Below are the code and all the weights of a small trained network. Each question names an input and a target symbol and asks about switching units off, where a switched-off unit gives its printed mean instead of its output.

import numpy as np


def w(rows, s, z=0):
    codes = np.array(rows[::2]) - 128.0
    scale = np.full(codes.shape[1], s)
    scale[-1] = z or s
    return codes * scale


def norm(h):
    return h / np.sqrt((h * h).mean(-1, keepdims=True) + 1e-5)


def f(y):
    return y / 2 * (1 + np.tanh(0.7978845608 * (y + 0.044715 * y**3)))


def softmax(a):
    e = np.exp(a - a.max(-1, keepdims=True))
    return e / e.sum(-1, keepdims=True)


def log_softmax(a):
    a = a - a.max(-1, keepdims=True)
    return a - np.log(np.exp(a).sum(-1, keepdims=True))


def net(x, mask):
    ids = ['ΞΣΩαβγδεζηλμπτ'.index(c) for c in x.split()]
    T = len(ids)
    res = E[ids] + P[:T]
    u = 0
    for l in range(2):
        r = norm(res)
        for j in range(3):
            rows = slice(3 * j, 3 * j + 3)
            q, k, v = (r @ M[l][rows].T for M in (Q, K, V))
            z = softmax(np.where(np.tri(T) > 0, q @ k.T / 3**0.5, -1e9)) @ v
            o = O[l][rows]
            res = res + np.where(mask[u + j], z, o[:, -1]) @ o[:, :-1]
        u += 3
        y = f(norm(res) @ A[l][:, :-1].T + A[l][:, -1])
        res = res + np.where(mask[u : u + 4], y, B[l][:, -1]) @ B[l][:, :-1]
        u += 4
    return log_softmax(norm(res)[-1] @ U[:, :-1].T + U[:, -1])


Q, K, V, O, A, B = {}, {}, {}, {}, {}, {}
E = w([
[134,160,113,81,171,165],'Ξ',
[110,114,53,108,141,140],'Σ',
[72,191,145,115,148,203],'Ω',
[102,180,177,178,188,99],'α',
[174,215,154,139,60,135],'β',
[108,118,86,147,44,118],'γ',
[218,196,97,117,159,100],'δ',
[122,90,70,140,169,118],'ε',
[108,122,118,194,132,32],'ζ',
[144,136,131,188,201,97],'η',
[101,129,129,120,194,113],'λ',
[138,135,101,84,90,154],'μ',
[140,100,190,251,177,236],'π',
[174,110,78,213,196,70],'τ',
],0.017)
P = w([
[142,245,5,143,89,229],'0',
[68,68,152,100,138,97],'1',
[150,217,42,135,89,190],'2',
[73,70,156,105,133,100],'3',
[167,193,68,141,83,168],'4',
[72,72,156,106,133,104],'5',
[176,177,78,138,86,155],'6',
[71,70,155,101,128,107],'7',
[183,169,83,137,90,140],'8',
[73,71,155,104,131,107],'9',
[190,161,87,137,91,132],'10',
],0.012)
Q[0] = w([
[122,155,143,25,88,47],'0.h1',
[126,251,65,70,209,135],'0.h1',
[46,233,71,237,170,41],'0.h1',
[69,114,1,122,185,155],'0.h2',
[83,148,188,153,143,60],'0.h2',
[29,90,201,135,9,157],'0.h2',
[162,120,245,131,130,81],'0.h3',
[55,188,169,137,78,166],'0.h3',
[111,71,132,112,57,160],'0.h3',
],0.0088)
K[0] = w([
[160,94,146,130,113,143],'0.h1',
[104,133,117,114,195,201],'0.h1',
[68,152,99,252,149,124],'0.h1',
[100,84,88,86,175,113],'0.h2',
[120,106,183,123,139,66],'0.h2',
[65,104,154,111,79,139],'0.h2',
[106,136,122,163,148,116],'0.h3',
[149,91,186,78,120,130],'0.h3',
[115,110,151,127,126,171],'0.h3',
],0.016)
V[0] = w([
[151,128,166,254,180,165],'0.h1',
[82,124,86,108,28,158],'0.h1',
[153,112,125,123,138,95],'0.h1',
[135,143,132,117,126,129],'0.h2',
[145,63,216,116,101,150],'0.h2',
[69,208,86,105,18,95],'0.h2',
[101,131,137,98,114,178],'0.h3',
[173,86,149,181,165,98],'0.h3',
[101,100,125,129,208,75],'0.h3',
],0.0071)
O[0] = w([
[33,221,93,97,163,151,252],'0.h1',
[101,89,147,140,44,100,185],'0.h1',
[106,142,146,180,144,144,91],'0.h1',
[138,135,142,155,124,134,113],'0.h2',
[238,49,170,92,188,107,47],'0.h2',
[144,90,159,156,2,94,140],'0.h2',
[121,203,124,117,195,118,134],'0.h3',
[160,66,161,130,85,79,141],'0.h3',
[108,115,160,130,22,100,97],'0.h3',
],0.0064,0.0035)
A[0] = w([
[113,109,122,7,130,133,1],'0.n1',
[113,149,225,46,152,93,26],'0.n2',
[133,181,134,139,57,133,118],'0.n3',
[117,182,145,84,172,193,106],'0.n4',
],0.014,0.0024)
B[0] = w([
[142,144,61,14,246,191,145],'0.n1',
[205,214,228,222,78,144,147],'0.n2',
[177,108,100,162,151,144,233],'0.n3',
[162,69,152,162,49,107,254],'0.n4',
],0.011,0.0053)
Q[1] = w([
[173,219,128,94,96,88],'1.h1',
[50,91,250,128,136,119],'1.h1',
[153,122,233,161,89,130],'1.h1',
[126,91,99,214,156,98],'1.h2',
[88,183,51,163,138,76],'1.h2',
[81,127,172,130,243,161],'1.h2',
[153,154,41,80,201,189],'1.h3',
[167,135,148,70,6,111],'1.h3',
[73,45,99,147,163,67],'1.h3',
],0.013)
K[1] = w([
[183,150,207,92,90,71],'1.h1',
[158,195,58,138,108,125],'1.h1',
[194,152,112,227,100,185],'1.h1',
[108,97,113,189,122,114],'1.h2',
[30,165,91,150,133,31],'1.h2',
[102,131,144,123,210,154],'1.h2',
[181,140,8,66,210,133],'1.h3',
[185,114,151,40,59,103],'1.h3',
[72,88,136,108,165,77],'1.h3',
],0.016)
V[1] = w([
[101,188,137,113,98,176],'1.h1',
[202,173,112,158,91,141],'1.h1',
[135,149,189,86,129,106],'1.h1',
[112,84,87,139,156,197],'1.h2',
[105,83,155,119,143,158],'1.h2',
[178,42,214,137,125,246],'1.h2',
[109,184,181,152,210,165],'1.h3',
[1,76,242,164,141,101],'1.h3',
[150,183,161,77,114,138],'1.h3',
],0.0089)
O[1] = w([
[92,134,83,95,126,125,167],'1.h1',
[84,201,75,86,82,137,218],'1.h1',
[204,102,123,183,136,105,3],'1.h1',
[152,123,150,139,161,88,186],'1.h2',
[142,120,165,107,123,112,131],'1.h2',
[153,12,186,106,186,41,188],'1.h2',
[180,125,154,121,53,104,150],'1.h3',
[147,1,181,83,197,74,149],'1.h3',
[136,103,83,145,123,166,55],'1.h3',
],0.0094,0.0056)
A[1] = w([
[159,128,8,118,92,47,189],'1.n1',
[148,67,155,87,169,72,93],'1.n2',
[121,22,37,193,93,50,2],'1.n3',
[153,85,171,137,139,102,78],'1.n4',
],0.013,0.0082)
B[1] = w([
[135,34,231,223,98,243,234],'1.n1',
[195,192,48,172,60,123,255],'1.n2',
[209,244,205,99,237,250,145],'1.n3',
[110,189,122,39,170,201,201],'1.n4',
],0.011,0.0061)
U = w([
[104,215,50,131,79,178,217],'Ξ',
[170,81,148,252,57,105,66],'Σ',
[107,110,207,130,159,229,2],'Ω',
[238,207,134,113,173,167,42],'α',
[127,207,229,152,104,83,20],'β',
[95,221,141,73,165,145,146],'γ',
[149,74,47,78,75,166,76],'δ',
[92,124,73,69,170,200,103],'ε',
[118,187,124,186,201,87,137],'ζ',
[33,123,136,109,102,112,180],'η',
[166,58,137,135,144,94,250],'λ',
[151,193,100,110,94,68,170],'μ',
[144,133,27,133,182,135,138],'π',
[127,158,169,38,34,159,37],'τ',
],0.015,0.0046)

Each question gives the input, a string of symbols that net reads in full, and the target symbol t.
The units are the heads (3 rows each of Q, K, V and O) and the neurons (one row each of A and B). Each row of codes is followed by its name. A weight is (code - 128) times the scale printed after its matrix; where a second scale follows, it is the last column's (O, A, B and U).
mask holds one flag per unit, layer by layer, with each layer's heads first. A switched-off unit (its flag False) gives its mean, the last column of its rows in O or B, instead of its output. The means were averaged over made-up inputs and are rounded, as every weight is.
A unit's drop is (log p(t) with every unit on - log p(t) with that unit switched off) / (log p(t) with every unit on - log p(t) with every unit switched off).
top k neurons: the k neurons with the biggest drops, biggest first
k most important neurons of layer l: the k neurons of layer l with the biggest drops, biggest first
which heads matter: for each layer, one digit per head in row order, 1 if its drop is at least 0.15 and else 0, layers parted by /
input π μ π, target Σ: top 3 neurons	0.n4, 1.n4, 0.n1
input π γ Ω δ π ζ τ α π π α, target Σ: which heads matter	101 / 111
input α ζ ζ ζ π, target Ξ: which heads matter	010 / 000
input π Ω π ε η η ζ π ζ ε ζ, target Ω: 2 most important neurons of layer 1	1.n1, 1.n3
input π π β γ Ξ α ζ, target Ξ: 2 most important neurons of layer 0	0.n4, 0.n2
input Ω ζ Ξ τ α ζ π π π μ, target δ: top 3 neurons	1.n2, 0.n3, 0.n4
input μ Ω ζ Ξ π π π, target Ω: which heads matter	011 / 111
input ζ γ π γ ζ Ω γ α Σ ζ, target η: top 2 neurons	0.n2, 0.n4
input Σ π π π π Ω ζ ζ ε τ, target ζ: 2 most important neurons of layer 1	1.n1, 1.n2
input γ ζ π β γ, target Σ: which heads matter	110 / 100
input ζ π ζ, target Σ: which heads matter	011 / 110
input ζ π β π τ γ η, target Ξ: which heads matter	000 / 011
input γ ζ ζ, target Σ: 3 most important neurons of layer 0	0.n4, 0.n1, 0.n3
input ζ ζ π ζ τ γ, target Ω: most important neuron of layer 1	1.n3
input π π ζ π ζ τ α π π ζ ζ, target α: which heads matter	001 / 101
input τ γ η γ π, target Ξ: which heads matter	000 / 101
input γ Ξ γ, target Σ: which heads matter	100 / 100
input π π ζ μ α γ Ξ ε, target π: which heads matter	000 / 100
input β μ π τ π π η π μ, target Σ: 2 most important neurons of layer 0	0.n4, 0.n3
input ζ π π Ω π γ Ω, target Σ: 2 most important neurons of layer 0	0.n4, 0.n2
input τ Ω τ ζ Σ π π π π ζ, target η: which heads matter	000 / 011
input π α ζ ζ γ ε Ξ Ω γ β Ξ, target Σ: top 3 neurons	0.n4, 1.n1, 0.n3
input π π ζ η, target μ: which heads matter	000 / 001
input ζ ζ π γ μ ζ π ζ ζ, target α: which heads matter	000 / 101
input π γ π μ γ ζ π ζ π, target α: top 3 neurons	1.n4, 1.n1, 0.n2
input μ Ω ζ π β π π, target Ω: which heads matter	010 / 111
input Σ π ε π δ ζ α Ω γ π π, target α: which heads matter	100 / 010
input ε π Ω π ζ π ζ π α γ ζ, target Ω: top neuron	0.n3
input π ζ τ λ π η, target μ: top 2 neurons	1.n2, 1.n1
